Here is a tiny trained network, its code and every weight. The questions are about switching its units off for an input and a class, where a switched-off unit gives its printed mean instead of its output.

import numpy as np


def w(rows, s, z=0):
    codes = np.array(rows[::2]) - 128.0
    scale = np.full(codes.shape[1], s)
    scale[-1] = z or s
    return codes * scale


def norm(h):
    return h / np.sqrt((h * h).mean(-1, keepdims=True) + 1e-5)


def f(y):
    return y / 2 * (1 + np.tanh(0.7978845608 * (y + 0.044715 * y**3)))


def log_softmax(a):
    a = a - a.max(-1, keepdims=True)
    return a - np.log(np.exp(a).sum(-1, keepdims=True))


def net(x, mask):
    res = np.array(x, float).reshape(1, 8) / 4 @ E
    u = 0
    for l in range(3):
        y = f(norm(res) @ A[l][:, :-1].T + A[l][:, -1])
        res = res + np.where(mask[u : u + 9], y, B[l][:, -1]) @ B[l][:, :-1]
        u += 9
    return log_softmax(norm(res)[-1] @ U[:, :-1].T + U[:, -1])


A, B = {}, {}
E = w([
[156,124,133,129,155,137,117,136,123,109,138],'x0',
[155,79,109,108,136,140,150,122,144,121,140],'x1',
[127,59,212,22,76,88,13,91,134,98,200],'x2',
[159,104,128,114,145,127,138,134,124,117,134],'x3',
[131,132,99,103,124,127,113,130,122,137,134],'x4',
[234,233,146,122,128,117,151,42,209,137,67],'x5',
[123,108,137,140,127,129,152,116,147,122,127],'x6',
[137,166,162,80,103,121,182,200,195,206,254],'x7',
],0.0031)
A[0] = w([
[62,65,106,167,148,118,104,204,52,131,154,82],'L0N0',
[99,81,108,147,163,98,71,63,101,119,24,42],'L0N1',
[99,162,173,83,167,130,187,182,142,191,214,9],'L0N2',
[78,49,128,130,110,148,154,225,57,104,179,43],'L0N3',
[254,194,125,135,82,105,128,50,169,153,93,93],'L0N4',
[85,97,203,89,141,120,58,64,126,132,152,34],'L0N5',
[137,84,203,69,80,104,89,74,120,115,160,161],'L0N6',
[146,115,159,102,137,117,111,185,108,74,84,156],'L0N7',
[144,160,73,167,183,182,204,167,94,193,89,111],'L0N8',
],0.0043,0.0012)
B[0] = w([
[108,189,162,63,210,146,218,73,112,111,118,245],'L0N0',
[216,98,124,181,107,124,112,96,84,171,207,230],'L0N1',
[213,95,125,218,69,138,48,36,58,146,145,229],'L0N2',
[74,237,154,115,189,113,158,64,125,140,96,251],'L0N3',
[22,155,190,13,200,209,168,67,106,123,146,251],'L0N4',
[156,111,106,112,82,91,135,186,178,86,112,205],'L0N5',
[123,136,130,166,172,165,104,237,177,115,57,252],'L0N6',
[104,97,82,134,145,115,103,95,134,190,107,149],'L0N7',
[124,73,95,129,126,82,86,254,210,88,91,245],'L0N8',
],0.0047,0.003)
A[1] = w([
[100,94,152,90,105,96,62,213,169,112,90,20],'L1N0',
[154,101,93,128,198,128,85,92,115,82,98,127],'L1N1',
[112,125,65,183,178,88,167,190,150,158,63,32],'L1N2',
[119,146,209,79,92,166,63,55,128,113,109,221],'L1N3',
[191,67,85,174,118,128,94,63,32,139,87,9],'L1N4',
[162,138,156,89,144,148,160,102,222,135,154,139],'L1N5',
[144,133,161,99,135,104,57,184,170,120,121,93],'L1N6',
[133,187,110,156,151,62,122,217,167,123,76,99],'L1N7',
[228,164,152,153,80,168,142,168,139,214,255,24],'L1N8',
],0.0045,0.0013)
B[1] = w([
[204,150,38,136,110,151,160,173,231,94,69,180],'L1N0',
[88,173,170,149,27,98,108,160,193,202,166,187],'L1N1',
[164,92,135,82,71,117,102,205,171,94,144,194],'L1N2',
[122,87,47,168,168,146,181,182,131,146,144,253],'L1N3',
[160,158,152,201,50,95,106,67,81,202,231,184],'L1N4',
[64,120,74,136,122,121,110,161,44,129,81,191],'L1N5',
[119,107,51,139,138,105,195,180,145,113,52,178],'L1N6',
[169,26,90,100,108,178,87,146,190,74,128,181],'L1N7',
[156,95,150,218,85,66,55,2,78,151,134,196],'L1N8',
],0.0045,0.0034)
A[2] = w([
[208,129,126,237,44,70,89,48,59,161,160,67],'L2N0',
[2,117,150,112,201,151,192,125,65,92,163,70],'L2N1',
[123,94,63,125,129,124,112,214,210,145,75,51],'L2N2',
[123,191,233,2,184,144,129,74,105,93,112,171],'L2N3',
[120,109,147,75,114,106,76,185,152,38,66,80],'L2N4',
[117,157,73,171,196,156,170,177,182,165,99,50],'L2N5',
[97,117,141,218,78,79,142,102,79,174,134,125],'L2N6',
[142,101,131,119,96,115,69,194,216,40,100,52],'L2N7',
[114,206,182,37,201,145,204,102,119,144,86,3],'L2N8',
],0.005,0.0024)
B[2] = w([
[157,88,196,207,104,21,71,60,62,186,250,255],'L2N0',
[62,238,141,51,166,246,128,43,133,177,35,212],'L2N1',
[197,88,118,150,73,122,188,201,168,40,109,219],'L2N2',
[46,179,142,99,182,126,198,127,74,146,93,196],'L2N3',
[210,110,69,197,61,126,175,210,170,155,129,181],'L2N4',
[144,66,149,85,50,63,86,138,108,99,161,171],'L2N5',
[253,67,158,80,127,106,35,113,150,133,185,191],'L2N6',
[124,123,11,127,108,143,254,189,199,27,149,210],'L2N7',
[66,216,166,29,209,241,54,43,103,177,128,196],'L2N8',
],0.0052,0.0061)
U = w([
[217,58,35,177,66,120,223,254,216,13,35,227],'0',
[34,220,172,49,232,214,170,38,61,164,27,157],'1',
[239,48,209,251,77,28,21,22,50,192,202,4],'2',
],0.0048,0.0014)

Each question gives the input, the list of numbers given to net, and the class t.
The units are the neurons (one row each of A and B). Each row of codes is followed by its name. A weight is (code - 128) times the scale printed after its matrix; where a second scale follows, it is the last column's (A, B and U).
mask holds one flag per neuron, layer by layer. A switched-off neuron (its flag False) gives its mean, the last column of its row in B, instead of its output. The means were averaged over made-up inputs and are rounded, as every weight is.
A unit's drop is (log p(t) with every unit on - log p(t) with that unit switched off) / (log p(t) with every unit on - log p(t) with every unit switched off).
The circuit of an input: a set's keep is (log p(t) with only the set's units on - log p(t) with every unit switched off) / (log p(t) with every unit on - log p(t) with every unit switched off). Starting from the 12 units with the biggest drops (on a tie, the unit counted first), units are removed one at a time, each time the one whose removal leaves the highest keep (on an exact tie, the one counted first), for as long as the keep stays at least 0.8.
units of the circuit, in order: the units of the circuit, biggest drop first
most important unit: the unit with the biggest drop
top k neurons: the k neurons with the biggest drops, biggest first
k most important neurons of layer l: the k neurons of layer l with the biggest drops, biggest first
drop when u is switched off: that unit's drop, to one decimal
input [-6,-5,6,-5,8,-7,-6,1], class 1: units of the circuit, in order : [L0N0 L2N1]
input [-8,8,1,-4,7,4,5,-4], class 1: units of the circuit, in order : [L0N4]
input [-7,-4,2,-7,4,6,-2,-8], class 2: top 2 neurons : [L0N1 L0N0]
input [3,6,-6,-5,0,5,-3,8], class 2: units of the circuit, in order : [L0N2 L1N8]
input [-8,3,4,-8,-1,-4,-5,3], class 0: units of the circuit, in order : [L0N6 L1N0]
input [3,1,0,6,-2,5,1,6], class 2: 3 most important neurons of layer 0 : [L0N2 L0N0 L0N3]
input [3,3,-2,-8,7,-6,-8,-7], class 2: top 4 neurons : [L0N1 L0N4 L1N4 L1N1]
input [-4,1,-7,-4,-7,-8,-5,5], class 1: top 4 neurons : [L0N0 L0N3 L0N6 L0N5]
input [8,-2,4,3,3,-2,3,-4], class 0: top 2 neurons : [L0N6 L0N2]
input [8,-7,-6,-2,8,5,8,-7], class 2: 4 most important neurons of layer 0 : [L0N1 L0N6 L0N5 L0N0]
input [8,-3,8,-2,5,-8,8,1], class 0: top 2 neurons : [L0N6 L0N5]
input [-4,-2,-4,3,0,-3,-7,-5], class 2: 2 most important neurons of layer 0 : [L0N1 L0N6]
input [-2,-3,1,-8,0,0,-1,-1], class 0: 2 most important neurons of layer 1 : [L1N0 L1N4]
input [0,-3,8,-4,1,6,0,-7], class 0: top neuron : [L0N6]
input [1,0,5,-3,-7,1,4,5], class 0: top 2 neurons : [L0N6 L0N1]
input [3,3,2,-3,6,7,7,-7], class 1: top 2 neurons : [L0N4 L0N2]
input [4,7,-5,-4,-7,3,7,-7], class 2: top 2 neurons : [L0N1 L0N6]
input [-8,-1,-6,-8,-3,-3,5,8], class 2: 2 most important neurons of layer 0 : [L0N2 L0N6]
input [-1,-6,2,-6,-5,2,-5,-1], class 0: top 3 neurons : [L0N0 L0N3 L0N5]
input [8,-5,3,7,-6,7,-4,3], class 1: most important unit : L0N4
input [7,3,2,-5,5,6,5,-4], class 1: drop when L0N4 is switched off : 4.0
